Each row has a name. After each piece below comes the name of the row it's from, unless a question asks for something else. Each question is about the rows just above it.

Columns, left to right: T Y S P R L
[126  95 127 152 110 115] : ked
[152  92 114 157 105 131] : rit
[106 120 179 121  94  74] : der
[178  96 114 152  81 104] : feto
[120 177 105 157  74 117] : Tizi
[106 120 179 105 157  74] : Rimu
[178  96 114 152  81  85] : kef
[120  82 138 155  99 111] : Telod
Where do [157 105] appear?
rit
[105  94  81  74 157  81] is in which column, read top down?
R
q: [120 179 105 157  74]
Rimu
[117  74  85] is in which column, read top down?
L

Columns, left to right: D K C Z X G E
[185 158 113 124 142 177 121] -> Seros
[182 105  70 121 145 137 131] -> nuso
[102 166 141 168 113 145 131] -> gumus
[121 131] is in which column, read top down?
E
Which column holds this, read top down? [137 145]
G

Columns, left to right: B Q V W N U M
[142 153 153 114 109 107  99] = moto
[120 102 102 143 136 124 145] = moba
[ 62  91  91 116 124  77  63] = nuz
The row with [142 153 153 114] is
moto
[142 120] is in which column, read top down?
B
Which row holds [153 114]?
moto
Which column holds this, read top down? [136 124]
N
Which column holds this, read top down? [109 136]
N

Columns, left to right: Zem kib puz butud bubab Dutan
[ 79 151  73 108 118 103] : sebo
[153 150 103 136  95 190] : mogin
[150 153 103 163 117 130] : Pada
[153 150 103 163 156  99] : Gose
[ 79 151  73 108 118 101] : Seva
Which column holds this, read top down? [136 163 163]
butud
q: [151  73 108 118 103]
sebo
Which column holds this, read top down? [190 130  99 101]
Dutan
q: [153 150 103 136  95 190]
mogin

Columns, left to right: nef Zozu vepof kip Rito bubaf mozub kige
[ 84  90 161 112  93  96 165 109] : direb
[148  97 108 137 147 131 113 124] : Pumo
[148  97 108 137 147 131 110 124] : moz
Which column holds this, read top down? [112 137]
kip
The row with [148  97 108 137 147 131 113 124] is
Pumo
q: [148  97 108 137 147 131 110 124]
moz

Columns, left to right: zasu Koli Dulo zegar pevu Balin vun loned rubim
[110 152 127 113 112 112 110 123 126] : dos
[128 100 163 127 168 128 149 163 160] : Bupun
[160 167 110 172 123 160 124 140 104] : tama
[132  60 190 121 175 132 158 165 191] : sos
[ 88 149 132  89 124  89 112 128 130] : neso
[149 138 122 147 114 142 119 134 123] : pelet
[ 88 132 149 125 132 124 126 143 136] : ras
[126 158 121 131 115 126 114 126 118] : buk
q: [163 127 168]
Bupun
[132 124 126] is in which row?
ras
q: [163 127 168 128 149 163 160]
Bupun
Which row holds [114 126]?
buk
The row with [ 88 149 132] is
neso
q: [175 132 158]
sos
[ 60 190 121 175 132 158] is in which row?
sos

Columns, left to right: kos lif nus kup zogu Fon Benit
[112 192 151  93  78 115 122] : reva
[176 105 187  75 121 124 139] : lafen
[137 125 142 162  92 189  70] : ludav
[ 84  66 119  69 140  65  95] : ladom
[107  95 136 135 120  99 179] : Nud
[ 90 144 151  84  72  70 136] : lili
[157  79 162 142  92 189 103] : Momos
q: [142 162  92]
ludav
q: [ 84  72  70 136]
lili
The row with [140  65  95] is
ladom
[121  92 140 120] is in which column, read top down?
zogu
Which column holds this, read top down? [115 124 189  65  99  70]
Fon

Columns, left to right: mib rut fumav mepib marat
[133 129 154 139 140]  robim
[117 118  70 125 146]  Volup
[133 129 132 128 147]  karo
[133 129 132 124 147]  rola
[ 70 117 118 159 152]  Fel
The row with [117 118  70] is
Volup
Which column holds [125 128 124 159] top down?
mepib
q: [118  70]
Volup
Which row holds [118  70 125 146]?
Volup
q: [154 139]
robim

Columns, left to right: Fozi nub mado Kilu Guzog
[ 90 159 168 161 143] : Dore
[ 81  95 164  56  69] : giv
[ 81  95 146  57  82] : tebi
[ 56 183 154  78  85] : Les
Where do [ 81  95 146  57] appear?
tebi
q: [154  78  85]
Les

Columns, left to right: Vafun pulu bigod vut viv guf kolot zod vam deben
[135  85 103  82 142 121 101 157 182 186] : luf
[191 103  85 167  92 151  56 161 114 136] : beto
[177  97  78 118  71 174 140 174  74 155] : Rutut
[135  85 103  82 142 121 101 157 182  69] : Gozi
[149 172 169 184  64 123 112 116  79 110] : datem
[177 177 130  89 160 188  96 131  99 192] : geba
[148 164  66 136  92 161 151  56 114 167] : buta
[ 95  74 142  90 126 102 107 158 106 160] : Led
q: [ 71 174]
Rutut
[ 85 103] is in which column, read top down?
pulu
q: [136  92 161 151  56 114 167]
buta
q: [135  85 103  82 142 121 101 157 182  69]
Gozi
Which column holds this, read top down? [136  90]
vut

Columns, left to right: defe tano fizoz bimup sekup Givu
[148 130 155 125  83 112]  Meduk
[147 141 113  99  92 104]  Bomub
[130 117 133  91  73  90]  Makom
[ 90 125 180 192 186 171]  nanol
[ 87 113 155 172 190 169]  Nen
[137 171 143 182 172 172]  zenol
[148 130 155 125 195 161]  mubog
[125 148 130  83 155  89]  sagor
[148 130 155 125  83 178]  kogar
Which column holds this, read top down? [ 99  91 192 172 182]
bimup
[ 91 192 172 182 125  83 125] is in which column, read top down?
bimup
[113 171 130] is in which column, read top down?
tano
Which column holds [99 91] top down?
bimup
q: [148 130 155 125  83 112]
Meduk
[117 125 113 171 130 148 130] is in which column, read top down?
tano

Columns, left to right: A F H J
[197 105 107 160]  Bis
[152 136 143 125]  timog
[187 110 120 149]  Kofev
[138  96 156 145]  beka
[122 104 182 110]  nik
[156  58  75 190]  tiv
[106 124 197 103]  kitar
[181 102 118 152]  gosa
[103 118 152 177]  mamud
[102 118 152] is in which row?
gosa
Which column holds [145 110 190] top down?
J
[156 182  75 197 118 152] is in which column, read top down?
H
q: [197 103]
kitar
Where do [103 118] appear?
mamud

Columns, left to right: sogip dabi tel satak
[120 148 152 143] : lusug
[202 191 194 182] : mimup
[202 191 194 112] : Vid
Which row holds [152 143]?
lusug
[182 112] is in which column, read top down?
satak
[202 191 194 182] is in which row?
mimup

Columns, left to right: bozi vunin fuli Sefe bil Devi Vedu
[158  77 203 163 140 132  97] : golu
[108 133 138 124 138 191 127] : rono
[151 195 185 127 128 148 155] : Geser
[110 118 158  77 203 163 142] : Bopo
[138 124 138 191 126 143  94] : ker
Which column holds [191 148] top down?
Devi
[151 195 185] is in which row?
Geser
[155 142] is in which column, read top down?
Vedu
q: [158  77 203 163 140 132  97]
golu
[158 108] is in which column, read top down?
bozi
[138 124 138 191 127] is in which row?
rono
Which row holds [158  77 203 163 142]?
Bopo

Columns, left to right: let Nutev Lovos zal kefi Furo Noka zipef
[120 138 131 128 114  89 149 142] : vesi
[128 139 128 112  93 170 164 182] : Vugo
[138 136 136 121 129 172 125 125] : Pegi
[130 129 147 140 166 104 159 134] : Molo
[129 146 119 126 149 133 102 145] : sot
[115 136 120 113 153 129 118 154] : fif
[111 117 134 134  68 115 143 135] : ludev
[116 138 109 122 142  99 157 136] : Pumu
[128 133 107 134  61 122 165 116] : Gena
[124 111 135 137 124  86  98  88] : Bataz
[138 150 110 125 201 149 150 153] : Lof
[136 128 103 126 130 119 101 131] : Lipu
Which column holds [145 154 135 136 116  88 153] top down?
zipef
Which column holds [129 115 111 116 128] top down?
let
[128 112 121 140] is in which column, read top down?
zal
Which row holds [120 138 131 128 114]?
vesi
Where do [115 143] appear?
ludev
[122 134 137 125] is in which column, read top down?
zal
Which column holds [133 129 115  99 122] top down?
Furo

